Below are the code and all the weights of a small trained network. Each question names an input and a class and asks about switching units off, where a switched-off unit gives its printed mean instead of its output.

import numpy as np


def w(rows, s, z=0):
    codes = np.array(rows[::2]) - 128.0
    scale = np.full(codes.shape[1], s)
    scale[-1] = z or s
    return codes * scale


def norm(h):
    return h / np.sqrt((h * h).mean(-1, keepdims=True) + 1e-5)


def f(y):
    return y / 2 * (1 + np.tanh(0.7978845608 * (y + 0.044715 * y**3)))


def log_softmax(a):
    a = a - a.max(-1, keepdims=True)
    return a - np.log(np.exp(a).sum(-1, keepdims=True))


def net(x, mask):
    res = np.array(x, float).reshape(1, 6) / 4 @ E
    u = 0
    for l in range(4):
        y = f(norm(res) @ A[l][:, :-1].T + A[l][:, -1])
        res = res + np.where(mask[u : u + 6], y, B[l][:, -1]) @ B[l][:, :-1]
        u += 6
    return log_softmax(norm(res)[-1] @ U[:, :-1].T + U[:, -1])


A, B = {}, {}
E = w([
[123,128,131,144,131,134],'x0',
[31,81,153,147,147,36],'x1',
[1,167,175,87,100,203],'x2',
[135,117,130,126,116,123],'x3',
[117,141,124,127,144,134],'x4',
[140,30,238,103,235,192],'x5',
],0.0054)
A[0] = w([
[216,166,177,101,171,185,204],'0.n1',
[159,74,61,210,118,145,121],'0.n2',
[27,155,142,103,4,118,106],'0.n3',
[216,30,158,174,251,184,21],'0.n4',
[197,235,96,193,48,214,50],'0.n5',
[118,135,173,60,137,236,3],'0.n6',
],0.0043,0.0029)
B[0] = w([
[187,182,161,140,114,125,254],'0.n1',
[144,184,49,50,180,148,147],'0.n2',
[88,253,187,165,145,146,198],'0.n3',
[184,145,206,57,88,70,228],'0.n4',
[113,73,16,66,121,132,195],'0.n5',
[142,79,172,116,105,174,171],'0.n6',
],0.0061,0.0023)
A[1] = w([
[157,177,60,182,163,45,112],'1.n1',
[193,31,148,98,199,93,109],'1.n2',
[74,38,209,106,129,245,98],'1.n3',
[153,87,254,212,232,95,6],'1.n4',
[97,191,102,193,46,223,75],'1.n5',
[101,167,130,123,158,26,217],'1.n6',
],0.0059,0.0021)
B[1] = w([
[116,63,177,236,92,120,195],'1.n1',
[93,157,186,115,198,105,214],'1.n2',
[80,97,89,208,141,149,253],'1.n3',
[120,122,86,40,164,106,226],'1.n4',
[140,156,107,2,111,95,176],'1.n5',
[173,89,153,187,133,98,200],'1.n6',
],0.0074,0.0041)
A[2] = w([
[212,181,3,213,96,138,3],'2.n1',
[90,212,252,32,173,188,63],'2.n2',
[132,53,224,213,153,149,97],'2.n3',
[192,220,96,145,97,112,115],'2.n4',
[162,100,169,116,179,225,88],'2.n5',
[91,159,95,143,145,144,155],'2.n6',
],0.0059,0.0033)
B[2] = w([
[132,126,79,127,254,158,191],'2.n1',
[157,142,61,165,126,101,252],'2.n2',
[115,161,12,130,82,157,238],'2.n3',
[110,28,124,124,175,170,172],'2.n4',
[110,119,181,176,47,190,191],'2.n5',
[141,112,226,134,77,101,149],'2.n6',
],0.0073,0.0032)
A[3] = w([
[80,123,105,95,108,118,147],'3.n1',
[79,61,140,163,114,215,2],'3.n2',
[128,177,104,96,92,245,131],'3.n3',
[255,112,80,131,157,161,154],'3.n4',
[182,145,226,133,135,196,116],'3.n5',
[159,134,144,221,183,120,86],'3.n6',
],0.01,0.0015)
B[3] = w([
[155,174,227,19,125,218,156],'3.n1',
[110,44,118,146,116,217,210],'3.n2',
[242,15,81,59,104,22,245],'3.n3',
[3,247,169,174,176,204,253],'3.n4',
[204,126,197,230,43,132,188],'3.n5',
[188,78,65,42,45,134,192],'3.n6',
],0.0063,0.0055)
U = w([
[125,209,23,166,222,199,78],'0',
[219,204,253,186,167,173,189],'1',
[184,147,74,4,93,124,253],'2',
[210,14,148,148,61,200,54],'3',
[153,81,40,218,87,17,21],'4',
[160,71,184,92,236,17,173],'5',
[45,223,197,133,83,59,116],'6',
[16,55,175,133,171,193,94],'7',
],0.015,0.0017)

Each question gives the input, the list of numbers given to net, and the class t.
The units are the neurons (one row each of A and B). Each row of codes is followed by its name. A weight is (code - 128) times the scale printed after its matrix; where a second scale follows, it is the last column's (A, B and U).
mask holds one flag per neuron, layer by layer. A switched-off neuron (its flag False) gives its mean, the last column of its row in B, instead of its output. The means were averaged over made-up inputs and are rounded, as every weight is.
A unit's drop is (log p(t) with every unit on - log p(t) with that unit switched off) / (log p(t) with every unit on - log p(t) with every unit switched off).
The circuit of an input: a set's keep is (log p(t) with only the set's units on - log p(t) with every unit switched off) / (log p(t) with every unit on - log p(t) with every unit switched off). Starting from the 12 units with the biggest drops (on a tie, the unit counted first), units are removed one at a time, each time the one whose removal leaves the highest keep (on an exact tie, the one counted first), for as long as the keep stays at least 0.8.
units of the circuit, in order: the units of the circuit, biggest drop first
k most important neurons: the k neurons with the biggest drops, biggest first
k most important neurons of layer l: the k neurons of layer l with the biggest drops, biggest first
drop of u: that unit's drop, to one decimal
input [2,-5,0,2,0,4], class 1: units of the circuit, in order	[0.n4 3.n4]
input [-3,-2,8,-1,-6,0], class 2: units of the circuit, in order	[3.n3]
input [4,0,-3,4,3,-8], class 0: 3 most important neurons	[2.n1 3.n3 3.n4]
input [-8,-1,1,3,5,-8], class 2: 3 most important neurons	[1.n5 3.n4 1.n3]
input [5,1,1,0,-7,2], class 7: 3 most important neurons of layer 1	[1.n3 1.n4 1.n5]
input [2,-5,0,-4,3,3], class 1: 2 most important neurons of layer 1	[1.n1 1.n3]
input [-6,-6,-1,-1,-2,4], class 1: units of the circuit, in order	[3.n4 0.n4]
input [-1,8,8,2,-3,-1], class 6: 2 most important neurons	[0.n3 2.n4]
input [2,1,-7,-8,-5,1], class 5: 2 most important neurons	[1.n2 0.n4]
input [2,0,7,7,5,-7], class 2: 2 most important neurons	[1.n5 3.n4]
input [0,0,5,3,6,-8], class 2: 3 most important neurons	[1.n5 3.n4 1.n2]
input [-3,3,1,-1,8,-3], class 6: 2 most important neurons	[0.n3 3.n3]
input [-4,7,2,5,2,0], class 6: 4 most important neurons	[2.n4 0.n3 3.n3 3.n2]
input [1,-1,-3,-5,5,-5], class 0: units of the circuit, in order	[2.n1]
input [5,-2,-8,-1,-7,1], class 1: 2 most important neurons	[1.n3 0.n4]
input [-8,-1,5,-1,4,1], class 3: 2 most important neurons of layer 2	[2.n3 2.n6]
input [2,7,3,-1,5,0], class 6: 2 most important neurons of layer 3	[3.n2 3.n3]
input [3,7,2,-1,-6,0], class 6: 3 most important neurons	[2.n4 0.n3 3.n3]
input [4,-1,-4,-8,-3,-5], class 0: 2 most important neurons	[2.n1 3.n4]
input [0,5,2,-3,-2,-3], class 6: most important neuron of layer 0	[0.n3]
input [-4,-3,-7,4,-4,-8], class 0: 2 most important neurons	[3.n4 2.n1]
input [-4,1,2,-1,-7,-1], class 6: 2 most important neurons	[3.n3 0.n3]
input [-3,-2,-2,7,6,-1], class 0: drop of 1.n1	0.0
input [-4,-2,3,-1,-6,8], class 3: drop of 1.n3	0.1
input [3,-3,8,-7,-5,-7], class 2: drop of 3.n3	0.1
input [5,0,2,0,7,3], class 3: drop of 0.n6	0.2
input [7,0,-8,4,4,8], class 1: units of the circuit, in order	[3.n4]
